Here is a tiny trained network, its code and every weight. The questions are about switching its units off for an input and a target symbol, where a switched-off unit gives its printed mean instead of its output.

import numpy as np


def w(rows, s, z=0):
    codes = np.array(rows[::2]) - 128.0
    scale = np.full(codes.shape[1], s)
    scale[-1] = z or s
    return codes * scale


def norm(h):
    return h / np.sqrt((h * h).mean(-1, keepdims=True) + 1e-5)


def f(y):
    return np.maximum(y, 0)


def softmax(a):
    e = np.exp(a - a.max(-1, keepdims=True))
    return e / e.sum(-1, keepdims=True)


def log_softmax(a):
    a = a - a.max(-1, keepdims=True)
    return a - np.log(np.exp(a).sum(-1, keepdims=True))


def net(x, mask):
    ids = ['βγδεζηθλμξστψω'.index(c) for c in x.split()]
    T = len(ids)
    res = E[ids] + P[:T]
    u = 0
    for l in range(3):
        q, k, v = (norm(res) @ M[l].T for M in (Q, K, V))
        z = softmax(np.where(np.tri(T) > 0, q @ k.T / 4**0.5, -1e9)) @ v
        res = res + np.where(mask[u], z, O[l][:, -1]) @ O[l][:, :-1]
        u += 1
        y = f(norm(res) @ A[l][:, :-1].T + A[l][:, -1])
        res = res + np.where(mask[u : u + 4], y, B[l][:, -1]) @ B[l][:, :-1]
        u += 4
    return log_softmax(norm(res)[-1] @ U[:, :-1].T + U[:, -1])


Q, K, V, O, A, B = {}, {}, {}, {}, {}, {}
E = w([
[127,124,138,123,128],'β',
[134,133,133,120,142],'γ',
[132,134,139,120,132],'δ',
[130,126,139,124,129],'ε',
[133,124,130,124,133],'ζ',
[137,129,131,126,135],'η',
[131,126,138,126,127],'θ',
[126,120,136,118,134],'λ',
[134,120,130,127,129],'μ',
[131,125,132,124,131],'ξ',
[142,135,134,129,133],'σ',
[137,127,131,127,136],'τ',
[35,116,2,205,67],'ψ',
[136,129,138,130,125],'ω',
],0.0053)
P = w([
[173,140,143,49,111],'0',
[122,39,137,210,223],'1',
[101,179,187,193,229],'2',
[161,155,72,29,13],'3',
[177,53,121,146,150],'4',
[37,166,130,207,159],'5',
[66,223,80,88,29],'6',
[207,3,209,144,99],'7',
[32,73,221,179,222],'8',
],0.0012)
Q[0] = w([
[26,224,189,241,233],'L0H1',
[204,38,242,254,222],'L0H1',
[121,32,218,226,233],'L0H1',
[19,244,54,94,88],'L0H1',
],0.0049)
K[0] = w([
[169,243,21,7,8],'L0H1',
[5,242,94,144,35],'L0H1',
[32,236,100,56,73],'L0H1',
[254,40,30,10,39],'L0H1',
],0.0046)
V[0] = w([
[199,196,3,114,217],'L0H1',
[225,131,211,222,3],'L0H1',
[202,154,43,217,113],'L0H1',
[225,141,33,104,179],'L0H1',
],0.0026)
O[0] = w([
[123,25,218,133,14,211],'L0H1',
[182,97,78,3,234,219],'L0H1',
[155,88,188,44,125,12],'L0H1',
[119,66,186,153,116,255],'L0H1',
],0.004,0.00068)
A[0] = w([
[46,104,202,128,239,59],'L0N1',
[230,121,203,122,121,255],'L0N2',
[5,85,79,73,145,93],'L0N3',
[58,78,63,81,115,230],'L0N4',
],0.0021,0.00079)
B[0] = w([
[250,122,104,101,98,209],'L0N1',
[131,103,111,41,46,255],'L0N2',
[123,134,106,198,48,151],'L0N3',
[214,115,105,112,79,163],'L0N4',
],0.0022,0.0019)
Q[1] = w([
[107,85,110,94,2],'L1H1',
[48,97,194,97,191],'L1H1',
[141,101,227,122,230],'L1H1',
[211,72,251,90,81],'L1H1',
],0.0043)
K[1] = w([
[159,53,59,126,3],'L1H1',
[10,93,237,47,176],'L1H1',
[121,186,253,103,198],'L1H1',
[226,196,205,123,23],'L1H1',
],0.0034)
V[1] = w([
[143,140,1,221,89],'L1H1',
[53,159,38,92,147],'L1H1',
[15,121,178,210,116],'L1H1',
[176,159,217,14,242],'L1H1',
],0.0012)
O[1] = w([
[155,81,173,9,58,85],'L1H1',
[80,48,159,106,89,22],'L1H1',
[119,106,77,107,177,2],'L1H1',
[139,138,142,248,99,174],'L1H1',
],0.0015,0.00077)
A[1] = w([
[95,176,120,59,79,173],'L1N1',
[140,90,101,100,95,235],'L1N2',
[138,177,4,166,135,120],'L1N3',
[164,137,90,159,82,249],'L1N4',
],0.0034,0.0014)
B[1] = w([
[163,191,132,204,132,201],'L1N1',
[152,180,94,171,125,253],'L1N2',
[6,81,142,46,147,196],'L1N3',
[128,149,134,178,207,253],'L1N4',
],0.0025,0.0021)
Q[2] = w([
[166,206,27,34,9],'L2H1',
[103,60,6,142,25],'L2H1',
[50,2,120,204,229],'L2H1',
[186,239,236,77,194],'L2H1',
],0.0046)
K[2] = w([
[201,1,77,211,230],'L2H1',
[231,73,223,180,234],'L2H1',
[174,235,232,42,149],'L2H1',
[23,93,35,111,23],'L2H1',
],0.005)
V[2] = w([
[136,96,1,157,70],'L2H1',
[151,79,123,124,178],'L2H1',
[125,210,172,96,123],'L2H1',
[154,201,206,132,144],'L2H1',
],0.0036)
O[2] = w([
[174,101,170,252,255,99],'L2H1',
[132,92,118,88,182,180],'L2H1',
[138,224,64,106,34,121],'L2H1',
[173,158,96,69,45,254],'L2H1',
],0.0034,0.00093)
A[2] = w([
[126,94,224,212,35,82],'L2N1',
[109,14,188,60,146,255],'L2N2',
[4,173,172,222,57,139],'L2N3',
[212,106,194,46,122,212],'L2N4',
],0.0032,0.0014)
B[2] = w([
[73,245,191,76,225,187],'L2N1',
[136,245,145,61,28,207],'L2N2',
[126,4,71,192,83,176],'L2N3',
[89,11,122,163,167,251],'L2N4',
],0.0032,0.003)
U = w([
[27,222,50,107,198,87],'β',
[41,168,241,104,163,89],'γ',
[64,244,233,243,224,68],'δ',
[34,244,69,62,168,101],'ε',
[220,211,156,246,111,98],'ζ',
[120,120,151,178,141,3],'η',
[57,177,233,98,165,64],'θ',
[185,93,20,4,241,136],'λ',
[215,3,226,12,7,213],'μ',
[228,250,20,215,2,204],'ξ',
[249,22,175,246,253,147],'σ',
[84,219,41,16,237,111],'τ',
[3,71,6,254,93,154],'ψ',
[19,192,251,222,54,142],'ω',
],0.005,0.0038)

Each question gives the input, a string of symbols that net reads in full, and the target symbol t.
The units are the heads (4 rows each of Q, K, V and O) and the neurons (one row each of A and B). Each row of codes is followed by its name. A weight is (code - 128) times the scale printed after its matrix; where a second scale follows, it is the last column's (O, A, B and U).
mask holds one flag per unit, layer by layer, with each layer's heads first. A switched-off unit (its flag False) gives its mean, the last column of its rows in O or B, instead of its output. The means were averaged over made-up inputs and are rounded, as every weight is.
A unit's drop is (log p(t) with every unit on - log p(t) with that unit switched off) / (log p(t) with every unit on - log p(t) with every unit switched off).
The circuit of an input: a set's keep is (log p(t) with only the set's units on - log p(t) with every unit switched off) / (log p(t) with every unit on - log p(t) with every unit switched off). Starting from the 12 units with the biggest drops (on a tie, the unit counted first), units are removed one at a time, each time the one whose removal leaves the highest keep (on an exact tie, the one counted first), for as long as the keep stays at least 0.8.
circuit, biggest first: the units of the circuit, biggest drop first
top k neurons: the k neurons with the biggest drops, biggest first
k most important neurons of layer l: the k neurons of layer l with the biggest drops, biggest first
input ζ ω σ ω ω μ, target λ: circuit, biggest first => (L0H1)
input σ δ μ ζ σ ω γ ξ ξ, target ω: circuit, biggest first => (L0H1, L2N1, L2N3, L2N4)
input σ μ λ ξ σ, target ψ: circuit, biggest first => (L0H1, L1N3)
input β γ σ η δ σ δ, target ξ: circuit, biggest first => (L1N1, L2N1)
input δ λ ξ ε, target ψ: top 2 neurons => (L2N3, L1N3)
input ε μ ω δ β μ, target ξ: top 2 neurons => (L2N4, L0N1)
input μ δ δ, target σ: top 2 neurons => (L2N2, L0N1)
input μ δ ξ σ δ β γ, target ξ: circuit, biggest first => (L1N1, L2N1)
input δ μ β μ σ σ δ, target μ: top 3 neurons => (L2N2, L2N4, L0N2)
input ζ σ λ β ξ σ ω σ λ, target λ: circuit, biggest first => (L0H1, L0N1)
input μ γ σ ζ, target ω: circuit, biggest first => (L0H1, L2N1)
input μ ζ σ μ ω ζ, target σ: top 2 neurons => (L0N1, L2N2)
input μ σ γ, target σ: top 4 neurons => (L0N1, L2N2, L2N1, L1N1)
input σ ω δ ξ σ, target ξ: circuit, biggest first => (L0H1)
input σ σ γ, target μ: circuit, biggest first => (L0H1, L2H1)
input σ δ μ μ, target ξ: top 2 neurons => (L1N1, L2N4)
input ζ δ ω δ μ θ δ, target σ: top 2 neurons => (L2N2, L1N1)
input μ δ σ σ σ τ σ σ η, target μ: 2 most important neurons of layer 1 => (L1N4, L1N1)
input δ ζ δ ω ω, target ξ: top 2 neurons => (L1N4, L2N4)
input ξ μ γ θ ω δ, target τ: circuit, biggest first => (L0H1)
input σ τ ζ μ β γ σ δ, target ω: 2 most important neurons of layer 2 => (L2N1, L2N3)
input δ ω δ ε σ, target ξ: top 2 neurons => (L1N4, L2N1)
input σ δ ω δ σ ε, target ξ: top 2 neurons => (L0N1, L2N4)
input μ μ ω ω μ λ, target λ: top 2 neurons => (L1N1, L1N4)
input δ σ θ ω σ μ δ σ λ, target ξ: top 2 neurons => (L0N1, L0N3)
input η θ δ λ σ λ θ σ, target ψ: 2 most important neurons of layer 2 => (L2N3, L2N2)
